Each row was made from one walk, in order. Every step used is in the known rows, and no mark comes twice. Write each row's walk.
Known rows:
gafil, damu, lome, nema, situm: [-0.65 -2.45 -0.06  2.59 -2.15  0.61  0.24  0.22  1.80 -2.47 -1.58  0.69
  0.03  0.38 -1.79 -1.05 -0.53 -0.92 -0.33 -0.25 -0.18 -0.42  2.28 -1.44
  3.19 -1.31  0.29 -1.15 -0.38 -0.75 -0.86  1.51 -2.14  0.74  1.64  0.74
  2.97  1.74 -0.58  0.77 -1.41 -0.27]
gibizut, situm, lome, gafil, nema: [-1.69 -1.32  1.17  1.64 -0.31 -0.90 -1.55  2.21  2.14 -2.14 -0.07  0.31
 -0.39  0.94 -1.26 -2.49 -0.31 -0.61 -0.80  0.98  0.81  1.02  1.03 -2.17
  3.36 -0.84 -1.00 -1.10 -0.93 -0.29 -0.64  0.89 -4.40  2.47  2.29  1.31
  1.47  1.32 -3.05  1.08 -2.45 -0.94]
vegibiv, gibizut, situm, belik, gebel: [-0.14 -0.77 -0.15  0.09 -0.31 -0.64 -3.27  1.30  1.06 -0.75 -0.67  1.86
 -0.87  2.13 -0.60 -3.21 -2.04 -0.43  1.21  0.97 -1.11  0.74 -1.48 -2.01
  2.38 -0.53 -1.22  0.02 -0.44  1.07  1.02  1.56 -5.98  2.76 -0.33  1.69
  3.20  1.96 -3.09 -0.32 -2.68  0.59]
lome, gafil, damu, vegibiv, gibizut, situm, nema: [-0.76 -0.79  0.83  0.16  1.25  0.50 -1.52  2.31  1.67 -4.01  0.84 -1.09
 -0.37  1.93 -1.87 -2.00 -0.37 -2.66 -0.93  0.45 -1.36  0.99  1.56 -1.48
  3.92 -2.16  0.14 -2.29 -1.04 -0.45 -1.07  2.43 -4.06  0.86 -0.10  0.53
  2.59  2.01 -1.35  1.26 -1.55 -0.13]
gebel, gibizut, situm, belik: [-1.59  0.06  0.01  0.21 -0.74  0.16 -2.62 -1.18 -0.43 -0.15  0.10  1.30
 -1.41  0.72  0.26 -2.02 -0.68 -0.43  0.95  1.13 -1.90  1.85 -0.95 -2.50
  2.59 -1.10 -0.59  1.32 -0.37  0.45 -0.59  1.68 -4.94  3.06  0.55  1.52
  3.38  1.55 -1.87  0.52 -2.49  0.50]
gebel, gafil, nema, situm: [-0.65  0.42 -0.37 -0.04  0.52 -0.55  1.18  0.47  2.94 -3.31  0.87  0.18
 -1.42 -0.37 -0.45 -0.40  2.19 -0.95 -0.33  0.05 -1.07  0.95  1.81 -3.10
  2.10 -2.07  0.24 -2.06 -1.92 -0.59 -2.30  1.28 -2.64  0.83 -0.44 -0.08
  1.50 -0.83 -0.79  0.73 -2.48 -1.51]
belik, gebel, vegibiv, gafil, nema, gibizut: [ 0.00 -0.18 -0.74  1.23  0.89 -1.78 -1.14  2.72  3.27 -3.87  2.36  0.87
 -1.85  0.38 -0.33 -3.06  0.44 -0.71 -0.03 -0.21 -0.79 -0.21 -0.45 -1.81
  2.44  0.02 -0.29 -1.61 -1.34 -1.04 -1.07  0.63 -3.29  1.02 -1.32 -1.50
  2.28 -0.17 -0.68 -0.71 -2.83 -1.06]
situm, nema, gibizut, vegibiv: [ 0.29 -1.96 -0.38  2.68  0.41 -2.45  0.30  2.46  1.53 -3.61 -0.98 -1.09
 -0.61  0.71 -1.88 -0.94  1.02 -0.22 -1.17 -0.22 -2.34 -0.57  1.05 -3.44
  2.30 -1.95  0.58 -1.08 -0.38  0.57  1.53  1.24 -3.15  1.64 -0.48 -0.23
  2.11  3.03 -1.16  0.19 -1.60 -0.91]
gafil, situm, belik, gebel: [-1.34 -0.67  0.39 -0.40 -0.43 -0.20 -2.34  0.14  2.86 -2.01  0.43  1.43
 -0.88  0.26 -0.21 -1.40 -0.65  0.10  0.76 -0.79  0.86  0.41 -0.57 -2.95
  2.48 -0.44 -1.52  0.31 -0.86 -1.10 -1.14  1.20 -3.93  2.44  0.79  0.86
  3.26  0.25 -1.94  0.52 -1.60  0.36]
lome, nema, belik, gebel, gafil: [ 1.21 -1.67 -2.06  1.18  1.06 -0.93  1.17  2.82  3.32 -3.19  0.41  0.88
 -1.07  0.13 -1.11 -1.46  0.86 -0.01  0.29  0.78 -1.98 -0.29  0.70 -2.56
  2.49 -1.94  1.03  0.24 -1.53  0.48 -0.35 -0.09 -2.21  1.21 -0.71  0.45
  1.08  0.14 -0.13  0.01 -1.53 -1.89]
gibizut, vegibiv, damu, gafil, nema, belik: [-0.59 -2.43 -0.46  1.13  0.94 -1.27 -0.43  2.60  3.92 -2.47  0.01 -0.42
 -1.56  1.32 -1.53 -0.56  0.51 -1.12 -1.65  1.11  0.92 -1.33  2.13 -3.47
  3.47 -0.77  0.25 -0.86 -0.99  1.76 -1.35  1.18 -4.03  1.29  1.38 -0.18
  1.13  2.44 -0.53  0.44 -1.16  0.60]
gafil, situm, belik, gebel, vegibiv: [-1.46 -0.78  0.41 -0.30 -0.27 -0.62 -2.61 -0.13  3.18 -2.14  0.85  1.60
 -1.03  0.04 -0.08 -1.38 -0.57 -0.12  0.28 -0.95  1.13  0.80 -0.69 -3.16
  2.69  0.06 -1.47  0.39 -1.08 -1.47 -1.17  0.95 -3.63  2.18  0.64  0.69
  3.40 -0.03 -1.63  0.66 -1.60  0.54]
lome, nema, gibizut, vegibiv: [ 1.56 -1.60 -1.08  3.83  0.05 -1.95  1.06  2.99  2.24 -3.36 -0.92 -0.12
 -0.53  0.32 -2.85 -1.45  0.47 -0.53 -0.55  0.62 -2.74 -0.31  0.96 -3.46
  2.42 -2.21  0.72 -0.45 -0.96  0.98  0.00  0.42 -3.04  1.06 -0.51  0.98
  1.49  2.15 -1.01 -0.51 -2.42 -1.28]
damu, vegibiv, gebel, gafil, nema, gibizut, situm: [-1.32 -0.79 -0.78  0.68  1.27 -1.05 -1.91  2.46  3.93 -4.17  1.71  0.25
 -1.57  1.43 -0.36 -0.87  0.24 -0.68 -1.67  0.17 -0.12  0.11  0.92 -2.61
  3.84 -1.32 -0.59 -1.05 -1.36 -0.69 -2.08  0.42 -2.47  1.22 -0.20 -0.67
  1.92  0.93  0.06  0.77 -1.25  0.05]
gebel, gafil, damu, vegibiv: [-1.97 -0.10 -0.91 -0.02  0.61  0.25 -0.68 -0.09  1.82 -3.70  1.31 -0.09
 -1.61  0.96 -0.08 -0.66  0.80 -1.40 -1.14  0.44 -1.58  0.46  1.54 -2.09
  2.36 -1.50  0.00 -1.78 -1.34 -1.02 -2.97  2.76 -3.47  0.95  0.40 -0.99
  1.45  0.72 -0.17  1.31 -1.86  0.07]
nema, situm, lome, gafil, damu, vegibiv: [-1.20 -1.82  1.97  1.33  0.37 -1.32 -1.45  1.98  2.56 -2.79 -0.63  0.89
  0.30 -0.43 -1.22 -1.69  0.81 -0.36 -0.10 -1.08  0.66  0.81  1.27 -2.22
  4.95 -0.52 -0.75 -0.95 -1.01 -0.95 -0.39  0.85 -2.10  0.47  0.98  0.70
  2.13  0.82 -1.54  0.36 -0.87 -0.45]
gafil, damu, vegibiv, gibizut, situm, belik, gebel: [-1.10 -1.73  0.49  0.72 -1.36  0.52 -2.46  0.71  2.22 -2.53 -0.25  0.84
 -0.60  2.05 -0.52 -1.44 -1.94 -1.37 -0.57  0.23 -0.33  0.27  0.25 -1.36
  3.13 -0.47  0.02 -0.81 -0.40 -0.57 -0.83  2.45 -3.93  1.45  0.84  0.05
  3.54  2.55 -0.94  0.94 -1.43  1.19]
belik, gebel, gibizut, damu, vegibiv, gafil: [-0.93 -0.22 -0.73  0.93  0.41 -0.45 -1.92  2.11  0.42 -2.82  1.89  0.75
 -1.54  0.79  0.51 -3.25 -0.22 -0.36  0.38  0.48 -1.24  0.28 -0.75 -0.87
  2.84 -0.52 -0.57 -1.01 -0.05 -1.42 -1.21  1.92 -4.59  1.53 -0.10 -0.91
  3.19  1.55 -1.46 -0.34 -3.09 -0.55]
nema, situm, belik, gebel, gibizut, vegibiv, gafil, damu: [-0.76 -0.50  1.85 -0.69  0.30 -0.81 -1.94  1.73  3.13 -1.80 -0.32  1.43
 -1.28  0.64  0.42 -1.91  0.44 -0.07  1.40 -1.04  0.36  0.83 -0.58 -2.78
  4.33 -0.26 -0.58  0.36 -1.08  0.47 -0.08  1.31 -3.35  1.28 -0.82  0.95
  3.47  0.31 -1.59  0.05 -1.35  0.18]
vegibiv, damu, gafil, situm: [-1.11 -1.19 -0.79 -0.14  1.36  0.87 -1.00  0.39  3.14 -1.96 -0.35  0.32
 -0.28  1.02 -1.40 -1.48  0.49 -1.41 -0.59  0.41 -0.12  0.21  1.78 -2.13
  3.00 -1.59 -1.47 -2.42 -0.67  0.19 -2.25  2.68 -4.82  1.53  0.90  0.13
  1.80  0.80 -1.18  0.48 -2.69  1.17]
situm, belik, gebel, gafil, damu, vegibiv, gibizut: [-1.92 -0.54 -0.97 -0.70  0.27 -0.50 -3.12  1.34  3.34 -2.98  0.40  1.34
 -1.61  1.75  1.09 -2.73 -0.70 -0.25  1.70  0.47 -1.41 -0.41 -1.25 -2.02
  2.31 -0.89 -0.56  0.23 -1.38 -0.10 -0.42  1.78 -4.27  2.09 -0.87 -0.47
  2.28  0.23 -1.22  0.12 -1.44 -0.02]
gibizut, situm, lome, damu, gafil, nema, belik, gebel: [-1.45 -2.17  0.38  1.31  0.53 -0.60 -1.32  2.50  3.24 -1.82 -0.49  1.05
 -0.31  1.44 -0.62 -2.70 -0.19 -0.32 -0.87  0.67  1.46  0.53  0.47 -1.57
  3.37 -0.47 -0.72 -0.62 -0.90  0.32 -0.05  0.39 -4.48  2.38  2.21  1.27
  1.97  1.85 -2.97  0.92 -2.93 -0.64]
gafil, situm, nema, belik, gebel: [-0.18 -1.88  0.28 -0.09  0.43 -0.48 -0.41  0.69  2.18 -2.61  0.38  0.35
 -0.38 -0.17 -1.08 -0.30  0.40 -0.06 -0.80 -1.27  0.64  0.71  0.97 -3.09
  2.90 -1.02 -0.45 -0.47 -0.72 -1.26  0.14  0.72 -2.74  1.80  0.48  0.65
  3.64  1.30 -1.11  1.03 -1.18 -0.28]
nema, belik, gebel, gibizut, damu: [-0.03 -1.35 -1.44 -0.12  0.61 -0.23 -0.31  1.56  1.02 -1.18  0.92  2.27
 -1.72  0.07  0.51 -1.48 -0.01  0.84  0.77  0.53 -1.45 -0.17 -0.55 -1.97
  2.68 -0.33  1.13  1.76 -0.46  0.46 -0.16  0.43 -3.65  2.02 -0.15 -0.56
  2.53  2.23 -0.15 -0.11 -0.90 -0.24]
vegibiv, gebel, gibizut, situm, lome, nema, belik: [-0.40 -1.13 -0.40 -0.03  1.07 -0.06 -2.67  1.02  1.97 -2.11  1.02  1.48
 -1.26  1.31  0.00 -2.61 -0.40 -0.27 -0.03  0.62 -0.86  0.65 -0.37 -2.07
  4.19 -1.38 -1.48  0.08 -1.26 -0.04 -0.94 -0.18 -3.67  2.12  0.06  0.67
  3.16  1.31 -0.19 -0.13 -1.89 -0.33]
gibizut, damu, vegibiv, gebel: [-1.12 -2.12 -0.60  1.44 -0.59 -0.85 -0.44  2.46  2.76 -2.44  0.09  0.65
 -0.73  1.19 -0.45 -0.38 -0.23  0.06 -2.31  0.65  0.67 -0.31  0.65 -2.08
  3.30 -0.46 -0.32 -1.15  0.35 -1.49 -2.56  2.10 -3.61  1.67  2.14 -0.62
  1.42  2.90 -1.05  1.49 -1.25  0.66]
gibizut, vegibiv, damu, lome, gafil, situm, belik: [-1.59 -2.61  0.36  1.69  0.45 -1.40 -2.23  2.20  3.31 -2.26 -0.26 -0.22
 -1.61  1.26 -1.64 -1.15 -0.75 -0.99 -0.84  0.71  2.05 -0.61  1.77 -3.31
  3.89 -0.34 -1.08 -0.16 -0.38  0.50 -0.49  1.27 -4.63  1.55  1.98  0.77
  2.11  2.29 -1.62  0.56 -0.97  0.95]
lome, gebel, gafil, situm, nema: [-0.22 -0.44 -0.85 -0.50  2.55 -0.88 -2.18  1.51  3.41 -5.32  2.99  0.34
 -1.54  0.59  0.08 -1.74  0.99 -0.92 -0.85  0.29 -0.88  0.42  0.74 -2.10
  3.20 -1.88 -1.84 -1.20 -1.17 -1.10 -2.00  0.95 -3.67  1.39 -0.58  0.04
  2.42 -0.42 -1.25  0.71 -2.91 -1.08]
nema, gafil, situm, belik, gebel, vegibiv, damu: [-0.69 -0.45  0.22 -0.54  1.18 -0.22 -2.01  1.55  3.70 -0.80  1.14  0.73
 -1.23 -0.36 -0.65 -2.38  0.03 -0.53  0.56 -0.64 -0.60  0.35  0.06 -2.41
  3.27 -0.91 -1.12 -0.75 -2.80 -1.27 -1.97  0.74 -4.57  1.92 -0.89 -0.24
  2.83  1.26 -1.35  0.68 -1.95  0.12]
gebel, gibizut, vegibiv, damu, lome, gafil, situm: [-1.35 -1.06  0.15  1.41  0.58 -0.22 -2.63 -0.25 -0.52 -1.70  0.93 -0.07
 -1.50  0.33 -1.21 -1.97 -0.47 -1.67 -0.08  0.72 -0.60  1.17  1.12 -2.59
  3.76 -1.11 -0.93 -0.11 -0.36 -0.30 -0.77  1.44 -4.94  1.29  0.80  0.90
  4.07  2.60 -1.06 -0.11 -2.36  0.67]
lome, damu, gafil, nema, situm, belik: [-0.20 -1.38 -0.79  0.29  1.43  0.16  0.39  1.33  4.72 -2.35 -1.04  0.16
  0.11  1.19 -1.52 -1.40  1.50 -1.80 -0.11  0.14 -0.36 -0.50  0.77 -1.81
  2.54 -2.27  0.11 -1.63 -1.27  0.93 -1.81  1.28 -3.38  1.17  0.46  1.17
  1.57  0.90 -1.77  0.56 -2.67 -0.40]
situm, nema, belik, gebel: [ 0.34 -2.54 -1.16  0.55  0.71 -1.55  0.39  2.36  2.68 -3.02 -0.10  0.05
 -0.85  0.41 -0.55 -0.76  0.97  0.46 -0.32 -0.08 -1.28 -0.93  0.65 -2.48
  2.37 -1.42  1.00 -0.08 -0.54  0.20  1.41  0.56 -2.05  1.96 -0.21 -0.63
  1.77  1.42 -0.29  0.58 -0.34 -1.33]
belik, gebel, gibizut, situm, nema: [-0.56 -0.07 -0.25  1.08  0.40 -0.62 -2.23  1.36  0.29 -2.91  1.64  0.77
 -1.61  0.87  0.56 -3.28 -0.43 -0.30  0.23  0.34 -1.29  0.81 -0.88 -1.09
  2.52 -0.82 -0.69 -0.68  0.03 -0.58  0.34  1.36 -4.39  2.09  0.19 -0.06
  3.53  0.95 -1.93 -0.19 -3.40 -1.04]

Write each row's walk:
[-1.94 -0.94 -1.06  0.57  0.33 -1.05 -1.98  2.26  4.26 -3.09 -0.19  1.10
 -1.94  1.32  0.72 -2.67 -0.14  0.09  1.71  0.54 -0.69 -0.70 -0.31 -2.70
  2.30 -1.14 -0.34  0.30 -1.42  0.40  0.26  0.90 -4.37  2.05 -0.77 -0.47
  2.23  0.37 -1.37 -0.17 -1.83 -0.61]
situm, belik, gebel, gafil, nema, gibizut, vegibiv, damu, lome
[-0.51 -2.12 -0.86  2.05  0.04 -0.68 -1.50  0.11  0.13 -1.14  0.02  0.42
 -1.51  0.20 -1.16 -1.45 -0.35 -0.94  0.09  1.22 -1.24  0.52  1.05 -2.81
  3.47 -1.13  0.11  0.97 -0.38  0.54 -0.01  0.76 -4.02  1.40  0.62  0.82
  3.45  2.80 -0.24 -0.27 -1.74  0.35]
gebel, gibizut, vegibiv, damu, lome, nema, belik
[-0.16 -1.21 -0.79  0.28  1.73  0.11  0.08  1.94  4.92 -2.89 -0.55  0.30
 -0.08  1.34 -1.10 -2.03  1.34 -1.70  0.05 -0.01 -0.17 -0.62  0.43 -1.39
  2.59 -2.08 -0.01 -1.80 -1.23  0.74 -1.52  1.15 -3.50  1.05  0.24  0.85
  1.84  0.66 -1.91  0.30 -3.02 -0.70]
lome, damu, gafil, nema, situm, belik, gebel
[-1.91 -1.97 -0.05  1.83 -0.75 -0.72  0.02  2.80  2.60 -2.40 -0.59  1.09
 -0.54  0.31 -0.39 -2.09  0.15 -0.20 -0.48  0.09  1.25  0.38  1.18 -1.89
  3.67 -0.53  0.14 -0.95 -0.36 -1.62 -0.70  1.19 -3.67  1.11  1.28  0.34
  2.59  1.81 -2.24  1.28 -1.97 -0.67]
gibizut, damu, lome, gafil, nema, situm, belik, gebel, vegibiv
[-0.77 -0.32  0.54 -0.47  1.22  0.01 -2.41  1.68  2.54 -0.66  1.08  0.27
 -1.43 -0.05 -0.62 -2.63 -0.16 -0.63  0.88 -0.38 -0.86  0.30  0.11 -2.49
  3.55 -1.28 -1.13 -0.46 -2.63 -0.76 -1.66  0.82 -5.26  2.01 -0.85  0.12
  3.49  2.23 -1.61  0.40 -2.16  0.12]
nema, gafil, situm, belik, gebel, gibizut, vegibiv, damu
[-0.51 -0.95  1.45 -0.02  0.38 -1.26 -1.93  1.50  3.53 -1.54 -0.68  1.88
 -1.29  0.23  0.45 -1.52  0.28  0.28  1.20 -0.73  0.54  0.98 -0.64 -2.97
  4.04 -0.22 -0.68  0.77 -0.54  0.62  0.49  1.07 -3.37  1.43 -0.24  1.03
  3.13  0.16 -1.67 -0.07 -1.40  0.31]
nema, situm, belik, gebel, gibizut, vegibiv, damu
[-0.79 -2.18 -0.19  1.89  0.25 -1.41 -0.76  0.37  4.13 -2.34  0.42  1.01
 -1.00 -0.56 -1.44 -0.92  0.38 -1.60 -1.24  0.02  1.06  1.21  1.80 -2.61
  3.62 -0.03 -0.28 -1.23 -0.93 -1.30 -0.99  0.69 -2.32  0.42  0.66 -0.10
  2.25 -0.16 -0.10  0.68 -1.60  0.37]
gebel, vegibiv, damu, lome, gafil, nema, situm
[-0.17 -1.89  0.67  1.40 -1.92 -1.06  0.35  1.36  4.18 -2.09 -1.11  1.48
 -0.26 -0.39 -0.72 -1.04  0.27 -0.49  0.36 -0.55  1.01  0.59  0.93 -2.86
  3.05 -0.76  0.62 -0.89 -1.28 -0.96  0.05  0.07 -2.06  0.85 -0.05  0.72
  3.65  0.46 -1.31  0.40 -1.82 -0.99]
gafil, nema, situm, belik, gebel, vegibiv, gibizut, damu, lome
[-1.13 -0.85 -0.17  1.77  0.63 -0.76 -3.11  1.58  0.93 -2.78  1.55  1.15
 -1.29  0.91  0.42 -3.61 -0.88 -0.47  0.12  0.44 -0.36  0.81 -1.06 -0.60
  3.04 -0.26 -1.06 -0.32  0.03 -1.07  0.03  0.98 -4.48  1.80  0.99  0.07
  3.47  1.44 -2.12 -0.32 -3.43 -0.63]
belik, gebel, gibizut, situm, lome, damu, vegibiv
[-0.11 -0.92  0.90 -0.09  0.11 -0.46 -0.01  2.48  3.11 -2.31  0.46 -0.18
 -0.37  0.26 -1.25 -2.12  1.46 -1.16  0.71  0.21 -0.18  0.59  1.36 -2.21
  3.80 -1.53 -0.77 -2.33 -1.75 -1.09 -2.13  1.21 -3.52  1.14 -0.97  0.35
  2.79  0.51 -1.42  0.06 -2.65 -1.23]
vegibiv, gafil, nema, situm, lome, gebel, gibizut, damu
[-1.56 -0.71 -0.06  1.08  0.33 -0.46 -2.59  1.83  0.31 -2.85  1.70  0.84
 -0.99  0.48  0.43 -3.64 -0.39 -0.30  0.35 -0.05 -0.32  0.75 -0.57 -0.98
  3.36 -0.24 -1.29 -1.16 -0.32 -2.31 -0.91  1.58 -4.70  1.45  0.34 -0.60
  3.93  1.72 -1.84 -0.31 -3.29 -0.54]
belik, gebel, gibizut, damu, vegibiv, gafil, situm, lome
[-0.04 -2.13 -1.27  2.31 -0.17 -1.87 -1.35  1.04  1.43 -1.29  0.15  1.28
 -0.58 -0.05 -1.63 -2.51 -0.53 -1.13 -0.99  0.41 -1.11  0.73  0.25 -2.33
  3.08 -0.05 -0.24 -0.97 -1.39 -1.35 -0.48  0.64 -3.83  0.85 -0.34  0.29
  2.77  2.30 -1.09  0.27 -2.46  0.18]
gebel, vegibiv, gibizut, damu, lome, nema, gafil
[-0.63 -2.70 -1.02  1.88 -0.05  0.16 -1.07  1.67  4.07 -1.51 -1.31  0.76
 -0.45  0.42 -1.52 -2.22 -0.79 -0.58  0.85  0.50  0.31 -0.09  1.64 -1.63
  3.15 -1.55 -1.19 -1.07 -0.78 -0.82 -0.15  1.09 -4.07  1.54  0.67  0.59
  2.64  0.89 -1.31  0.20 -2.20 -0.05]
vegibiv, damu, lome, nema, gafil, situm, belik, gebel
[-2.09 -1.66 -0.96  1.19  1.05 -0.13 -2.12  1.69  0.23 -2.97  0.78  0.38
 -0.71  0.05 -1.23 -3.00 -0.10 -0.53  0.99 -0.39 -0.01 -0.17  1.67 -1.54
  4.07 -1.48 -0.64  0.04 -0.84 -1.02  0.62 -0.16 -3.03  1.25  0.15  0.77
  3.64  1.37 -1.32  0.14 -1.09 -0.99]
damu, lome, gafil, situm, nema, belik, gebel, gibizut
[-1.56 -2.00 -0.57  0.93  0.64  0.40 -1.97  1.39  3.43 -2.15 -0.52  0.79
 -0.80  0.89 -1.16 -2.30 -0.87 -0.95  0.91  0.56  0.76  0.14  1.49 -1.47
  3.28 -1.21 -1.48 -1.08 -0.19 -0.67 -0.36  1.72 -4.64  1.60  0.97  0.36
  2.50  0.62 -1.54  0.21 -1.81  0.46]
vegibiv, damu, lome, gafil, situm, belik, gebel
[-0.63 -0.55 -0.73  1.76  0.17  0.02 -1.48  1.91  0.10 -2.48  1.34  0.97
 -1.06 -0.01  0.01 -3.83 -0.42 -0.26  0.61 -0.04 -1.19  0.54 -0.17 -0.80
  3.06 -1.11 -0.69 -1.00 -0.66 -1.90 -0.59  0.92 -4.57  1.32 -0.05 -0.06
  4.23  1.91 -1.88 -0.26 -3.74 -1.27]
belik, gebel, gibizut, damu, lome, nema, gafil, situm
[ 0.09 -1.06  1.17  1.01 -1.49 -1.05  0.27  1.19  3.97 -2.44 -0.32  0.68
 -0.90 -0.43 -0.60 -0.53  0.79 -0.60  0.49 -0.33  0.40  0.34  0.83 -3.37
  2.93 -1.27  0.79 -0.42 -1.40 -0.08 -0.53  0.13 -1.94  1.12  0.01  0.65
  3.30  0.22 -0.91  0.16 -1.58 -1.25]
gafil, nema, situm, belik, gebel, gibizut, vegibiv
[-0.97 -2.15 -2.18  3.64  0.27 -1.50 -0.83  2.69  1.78 -3.50 -0.62  0.49
 -0.96  0.61 -1.87 -2.67  0.08  0.00  0.14  0.32 -0.99 -1.28  1.78 -2.42
  3.44 -1.80 -0.55 -0.27 -1.04  0.13  0.30 -0.57 -2.67  1.00  0.00  0.68
  2.11  1.64 -0.86 -0.48 -1.85 -1.27]
damu, lome, nema, gibizut, vegibiv, gebel, gafil
[-2.39 -0.18 -1.14 -1.15  1.90 -0.06 -3.37  0.97  2.19 -2.89  0.94  0.97
 -0.40  1.26 -0.27 -3.59  0.53 -1.00  0.42 -0.60 -0.48 -0.37 -0.09 -2.51
  3.64 -0.97 -1.65 -1.14 -2.17  0.25 -1.55  1.11 -4.28  1.55 -0.83  0.46
  2.81  0.30 -1.73  0.06 -2.50  0.53]
damu, gafil, situm, belik, gebel, vegibiv, gibizut
[-0.80 -1.45  0.37  1.22  0.29 -1.43 -2.99  0.23  1.38 -2.03  0.85  1.30
 -0.73  0.85 -1.25 -2.76 -1.05 -1.87 -1.19  0.38 -0.40  1.78 -0.10 -2.26
  3.46  0.44 -0.88 -1.08 -1.29 -0.91 -0.30  1.17 -4.39  1.15  0.23  0.59
  3.03  1.62 -1.44  0.43 -2.48  0.72]
gebel, vegibiv, gibizut, situm, lome, gafil, damu
[-0.87 -0.19 -0.69  0.96  0.98 -0.23 -0.82  2.17  2.37 -4.59  1.39  0.92
 -1.60  0.75  0.41 -3.04  0.47 -0.53  0.23 -0.38 -0.66  0.07  0.66 -0.98
  2.88 -1.12 -0.53 -1.90 -1.02 -1.08 -0.78  1.35 -3.32  0.54 -0.28 -0.58
  2.61 -0.39 -1.25 -0.01 -3.13 -1.57]
belik, gebel, gafil, damu, lome, nema, situm
